Below are the code and all the weights of a small trained network. Each question names an input and a class and asks about switching units off, where a switched-off unit gives its printed mean instead of its output.

import numpy as np


def w(rows, s, z=0):
    codes = np.array(rows[::2]) - 128.0
    scale = np.full(codes.shape[1], s)
    scale[-1] = z or s
    return codes * scale


def norm(h):
    return h / np.sqrt((h * h).mean(-1, keepdims=True) + 1e-5)


def f(y):
    return np.maximum(y, 0)


def log_softmax(a):
    a = a - a.max(-1, keepdims=True)
    return a - np.log(np.exp(a).sum(-1, keepdims=True))


def net(x, mask):
    res = np.array(x, float).reshape(1, 7) / 4 @ E
    u = 0
    for l in range(4):
        y = f(norm(res) @ A[l][:, :-1].T + A[l][:, -1])
        res = res + np.where(mask[u : u + 5], y, B[l][:, -1]) @ B[l][:, :-1]
        u += 5
    return log_softmax(norm(res)[-1] @ U[:, :-1].T + U[:, -1])


A, B = {}, {}
E = w([
[172,82,140,194,168,113,87,89,183,47],'x0',
[61,131,104,154,158,209,35,112,139,83],'x1',
[202,89,56,122,136,126,61,175,58,117],'x2',
[93,185,140,187,50,72,87,120,170,91],'x3',
[3,179,88,93,67,78,163,75,49,91],'x4',
[207,121,164,78,126,171,68,26,94,152],'x5',
[88,86,125,185,133,77,89,108,111,237],'x6',
],0.0044)
A[0] = w([
[25,143,255,108,94,56,174,108,57,212,81],'0.n0',
[61,134,57,128,192,58,22,134,10,109,254],'0.n1',
[45,188,157,120,144,34,151,121,159,73,117],'0.n2',
[122,135,51,152,120,128,89,44,105,164,214],'0.n3',
[139,64,118,97,178,145,106,46,107,231,102],'0.n4',
],0.0044,0.00089)
B[0] = w([
[137,229,176,74,163,86,54,72,254,179,237],'0.n0',
[153,52,138,105,35,142,148,146,66,119,253],'0.n1',
[132,114,34,123,114,135,105,167,114,84,211],'0.n2',
[192,66,172,123,127,90,168,155,136,149,198],'0.n3',
[168,22,45,201,109,136,159,112,109,99,202],'0.n4',
],0.0072,0.0042)
A[1] = w([
[171,131,218,103,101,61,66,79,141,64,190],'1.n0',
[147,161,80,170,128,179,232,117,64,173,213],'1.n1',
[112,185,123,59,144,39,111,177,135,141,75],'1.n2',
[185,51,157,98,196,164,63,78,87,195,1],'1.n3',
[91,11,134,108,79,201,100,106,2,92,239],'1.n4',
],0.0056,0.0011)
B[1] = w([
[81,161,189,59,198,121,138,161,100,34,206],'1.n0',
[114,164,184,122,62,135,87,74,106,160,158],'1.n1',
[59,87,79,79,68,239,124,131,254,132,176],'1.n2',
[149,122,92,220,140,139,176,83,39,185,204],'1.n3',
[252,234,185,132,118,50,175,168,64,122,254],'1.n4',
],0.0057,0.0064)
A[2] = w([
[85,126,25,185,46,151,107,149,128,84,137],'2.n0',
[145,133,129,86,78,129,107,147,162,228,13],'2.n1',
[125,36,114,231,93,95,139,123,173,156,81],'2.n2',
[131,155,206,91,94,122,152,201,176,237,11],'2.n3',
[192,128,208,209,254,191,127,154,166,107,19],'2.n4',
],0.006,0.0012)
B[2] = w([
[168,91,178,218,131,113,151,159,125,208,186],'2.n0',
[142,84,109,87,166,67,119,106,115,177,185],'2.n1',
[103,184,134,172,99,135,143,172,214,57,192],'2.n2',
[82,2,105,88,144,105,79,107,148,153,199],'2.n3',
[157,97,72,177,253,187,65,130,128,116,253],'2.n4',
],0.0087,0.0043)
A[3] = w([
[229,154,154,124,195,165,141,93,170,161,152],'3.n0',
[148,64,196,124,110,91,161,182,175,84,252],'3.n1',
[144,245,118,101,167,118,173,1,220,195,109],'3.n2',
[216,110,84,170,223,197,94,126,204,118,75],'3.n3',
[54,225,102,193,57,44,91,140,99,120,48],'3.n4',
],0.005,0.0024)
B[3] = w([
[102,3,3,199,139,158,82,94,64,136,219],'3.n0',
[74,157,195,70,188,143,121,171,100,190,220],'3.n1',
[171,122,38,185,127,204,118,107,101,60,181],'3.n2',
[110,140,113,165,188,119,125,32,164,34,254],'3.n3',
[156,86,97,114,86,130,86,92,100,202,159],'3.n4',
],0.0074,0.0052)
U = w([
[79,145,206,114,162,222,187,165,102,88,1],'0',
[134,83,77,221,252,175,98,61,139,54,155],'1',
[61,203,82,78,60,212,128,67,181,54,74],'2',
[50,160,165,218,105,81,143,199,193,159,51],'3',
[202,101,104,203,49,130,164,135,25,187,201],'4',
[46,64,100,36,112,78,100,98,186,222,198],'5',
[170,216,246,71,94,73,158,146,81,49,138],'6',
],0.011,0.0044)

Each question gives the input, the list of numbers given to net, and the class t.
The units are the neurons (one row each of A and B). Each row of codes is followed by its name. A weight is (code - 128) times the scale printed after its matrix; where a second scale follows, it is the last column's (A, B and U).
mask holds one flag per neuron, layer by layer. A switched-off neuron (its flag False) gives its mean, the last column of its row in B, instead of its output. The means were averaged over made-up inputs and are rounded, as every weight is.
A unit's drop is (log p(t) with every unit on - log p(t) with that unit switched off) / (log p(t) with every unit on - log p(t) with every unit switched off).
The circuit of an input: a set's keep is (log p(t) with only the set's units on - log p(t) with every unit switched off) / (log p(t) with every unit on - log p(t) with every unit switched off). Starting from the 12 units with the biggest drops (on a tie, the unit counted first), units are removed one at a time, each time the one whose removal leaves the highest keep (on an exact tie, the one counted first), for as long as the keep stays at least 0.8.
circuit, biggest first: the units of the circuit, biggest drop first
unit that matters most: the unit with the biggest drop
top k neurons: the k neurons with the biggest drops, biggest first
k most important neurons of layer l: the k neurons of layer l with the biggest drops, biggest first
drop when u is switched off: that unit's drop, to one decimal
input [-6,-7,-3,-3,-7,1,0], class 5: circuit, biggest first : [2.n3]
input [0,0,3,4,1,7,-3], class 6: circuit, biggest first : [1.n0, 2.n4]
input [-1,-8,-8,-3,-5,1,8], class 1: circuit, biggest first : [3.n2, 0.n0]
input [4,2,-5,1,3,-3,-1], class 3: circuit, biggest first : [2.n0, 2.n4, 3.n0]
input [1,-1,8,5,1,-8,-8], class 4: circuit, biggest first : [2.n0, 2.n4]
input [5,-3,7,8,-1,-5,5], class 3: circuit, biggest first : [2.n2, 3.n0]
input [8,-8,1,2,8,8,7], class 6: circuit, biggest first : [1.n0, 2.n4]
input [6,0,-2,5,5,7,6], class 6: circuit, biggest first : [1.n0, 2.n4, 3.n0]
input [7,3,-4,8,8,-3,0], class 3: circuit, biggest first : [2.n0, 3.n0]
input [4,-8,-7,6,5,-4,3], class 5: circuit, biggest first : [0.n0, 2.n3]
input [0,3,-3,-3,1,-3,-8], class 0: 2 most important neurons of layer 0 : [0.n0, 0.n1]
input [8,-4,-6,-1,5,5,-1], class 2: circuit, biggest first : [2.n4, 1.n3, 2.n0]
input [-2,5,5,-6,-6,2,7], class 4: 3 most important neurons of layer 0 : [0.n0, 0.n1, 0.n4]
input [-2,2,-4,-3,6,-1,7], class 5: circuit, biggest first : [0.n0]
input [-7,-3,-4,-5,7,-4,-2], class 5: top 2 neurons : [2.n3, 2.n1]
input [6,6,-2,-1,7,-2,-5], class 6: top 4 neurons : [1.n4, 3.n0, 1.n3, 0.n4]
input [-7,8,0,7,5,8,2], class 6: top 3 neurons : [0.n1, 1.n0, 3.n0]
input [4,-5,0,8,1,-4,3], class 3: top 2 neurons : [0.n2, 2.n0]
input [-1,4,-5,0,6,3,3], class 2: top 3 neurons : [0.n0, 3.n2, 1.n0]
input [0,-4,3,8,0,-5,-3], class 3: unit that matters most : 1.n4
input [4,1,-4,-4,6,-6,7], class 5: top 2 neurons : [0.n0, 0.n4]
input [-1,4,3,8,4,3,8], class 6: top 3 neurons : [0.n1, 3.n0, 1.n0]
input [-3,-2,2,-6,-2,-5,4], class 5: top 2 neurons : [2.n3, 2.n4]
input [-1,0,0,7,-1,-5,2], class 3: top 2 neurons : [2.n0, 0.n2]
input [8,5,6,0,-1,-6,8], class 3: 2 most important neurons of layer 0 : [0.n1, 0.n0]
input [2,8,5,5,5,-3,-4], class 4: drop when 0.n2 is switched off : 0.1
input [4,3,8,-2,-2,-2,8], class 4: unit that matters most : 0.n1
